Below is a small trained network, with its code and all its weights. Each question gives an input and a class and asks what happens when units are switched off, that is, made to give their printed mean instead of their output.

import numpy as np


def w(rows, s, z=0):
    codes = np.array(rows[::2]) - 128.0
    scale = np.full(codes.shape[1], s)
    scale[-1] = z or s
    return codes * scale


def f(y):
    return np.maximum(y, 0)


def log_softmax(a):
    a = a - a.max(-1, keepdims=True)
    return a - np.log(np.exp(a).sum(-1, keepdims=True))


def net(x, mask):
    res = np.array(x, float).reshape(1, 4) / 4 @ E
    y = f(res @ A[0][:, :-1].T + A[0][:, -1])
    res = res + np.where(mask, y, B[0][:, -1]) @ B[0][:, :-1]
    return log_softmax(res[-1] @ U[:, :-1].T + U[:, -1])


A, B = {}, {}
E = w([
[156,234,36],'x0',
[68,226,179],'x1',
[88,24,142],'x2',
[2,124,70],'x3',
],0.0091)
A[0] = w([
[83,82,139,194],'neuron 1',
[21,122,115,150],'neuron 2',
[179,76,73,246],'neuron 3',
[152,181,16,253],'neuron 4',
[182,93,142,98],'neuron 5',
[63,189,219,146],'neuron 6',
[161,174,50,115],'neuron 7',
[127,128,53,105],'neuron 8',
[156,46,195,191],'neuron 9',
[109,86,126,180],'neuron 10',
[95,116,56,132],'neuron 11',
[247,155,148,182],'neuron 12',
[180,75,145,152],'neuron 13',
],0.014,0.0053)
B[0] = w([
[64,111,139,192],'neuron 1',
[106,106,67,204],'neuron 2',
[142,163,141,206],'neuron 3',
[81,213,147,251],'neuron 4',
[193,100,123,163],'neuron 5',
[189,161,32,199],'neuron 6',
[83,147,204,201],'neuron 7',
[67,157,127,172],'neuron 8',
[118,5,129,223],'neuron 9',
[76,128,156,175],'neuron 10',
[69,130,118,180],'neuron 11',
[157,124,201,209],'neuron 12',
[223,43,165,182],'neuron 13',
],0.012,0.014)
U = w([
[149,152,107,3],'0',
[49,94,71,185],'1',
[153,217,250,117],'2',
[255,42,189,142],'3',
[220,222,15,207],'4',
[26,193,161,151],'5',
[74,34,145,120],'6',
],0.0084,0.0056)

Each question gives the input, the list of numbers given to net, and the class t.
The units are the neurons (one row each of A and B). Each row of codes is followed by its name. A weight is (code - 128) times the scale printed after its matrix; where a second scale follows, it is the last column's (A, B and U).
mask holds one flag per neuron, in row order. A switched-off neuron (its flag False) gives its mean, the last column of its row in B, instead of its output. The means were averaged over made-up inputs and are rounded, as every weight is.
A unit's drop is (log p(t) with every unit on - log p(t) with that unit switched off) / (log p(t) with every unit on - log p(t) with every unit switched off).
The circuit of an input: a set's keep is (log p(t) with only the set's units on - log p(t) with every unit switched off) / (log p(t) with every unit on - log p(t) with every unit switched off). Starting from the 12 units with the biggest drops (on a tie, the unit counted first), units are removed one at a time, each time the one whose removal leaves the highest keep (on an exact tie, the one counted first), for as long as the keep stays at least 0.8.
circuit, biggest first: the units of the circuit, biggest drop first
k most important neurons: the k neurons with the biggest drops, biggest first
drop of u: that unit's drop, to one decimal
input [-7,4,-8,6], class 4: circuit, biggest first	[neuron 6]
input [4,7,-6,0], class 4: 3 most important neurons	[neuron 6; neuron 1; neuron 10]
input [-6,-5,7,-1], class 3: 2 most important neurons	[neuron 13; neuron 5]
input [-3,1,-4,5], class 4: circuit, biggest first	[neuron 9; neuron 6; neuron 7]
input [-5,-4,8,-2], class 3: 2 most important neurons	[neuron 13; neuron 5]
input [-6,5,-2,6], class 1: 2 most important neurons	[neuron 1; neuron 2]
input [-8,2,-8,5], class 4: circuit, biggest first	[neuron 6; neuron 7]
input [1,-5,1,6], class 5: circuit, biggest first	[neuron 9; neuron 13]
input [-3,-8,-7,4], class 5: 2 most important neurons	[neuron 9; neuron 6]
input [-6,-1,0,-1], class 3: circuit, biggest first	[neuron 13; neuron 4]
input [-7,4,8,7], class 1: 2 most important neurons	[neuron 2; neuron 6]
input [-4,7,-2,7], class 4: 2 most important neurons	[neuron 6; neuron 9]
input [-7,-6,-5,2], class 3: 2 most important neurons	[neuron 13; neuron 4]
input [8,6,-8,-2], class 2: circuit, biggest first	[neuron 12]
input [6,1,-5,-2], class 2: drop of neuron 12	0.2
input [2,7,-6,3], class 4: drop of neuron 6	0.9
input [-7,7,-6,8], class 4: drop of neuron 1	0.0
input [-7,7,3,7], class 1: drop of neuron 6	0.1
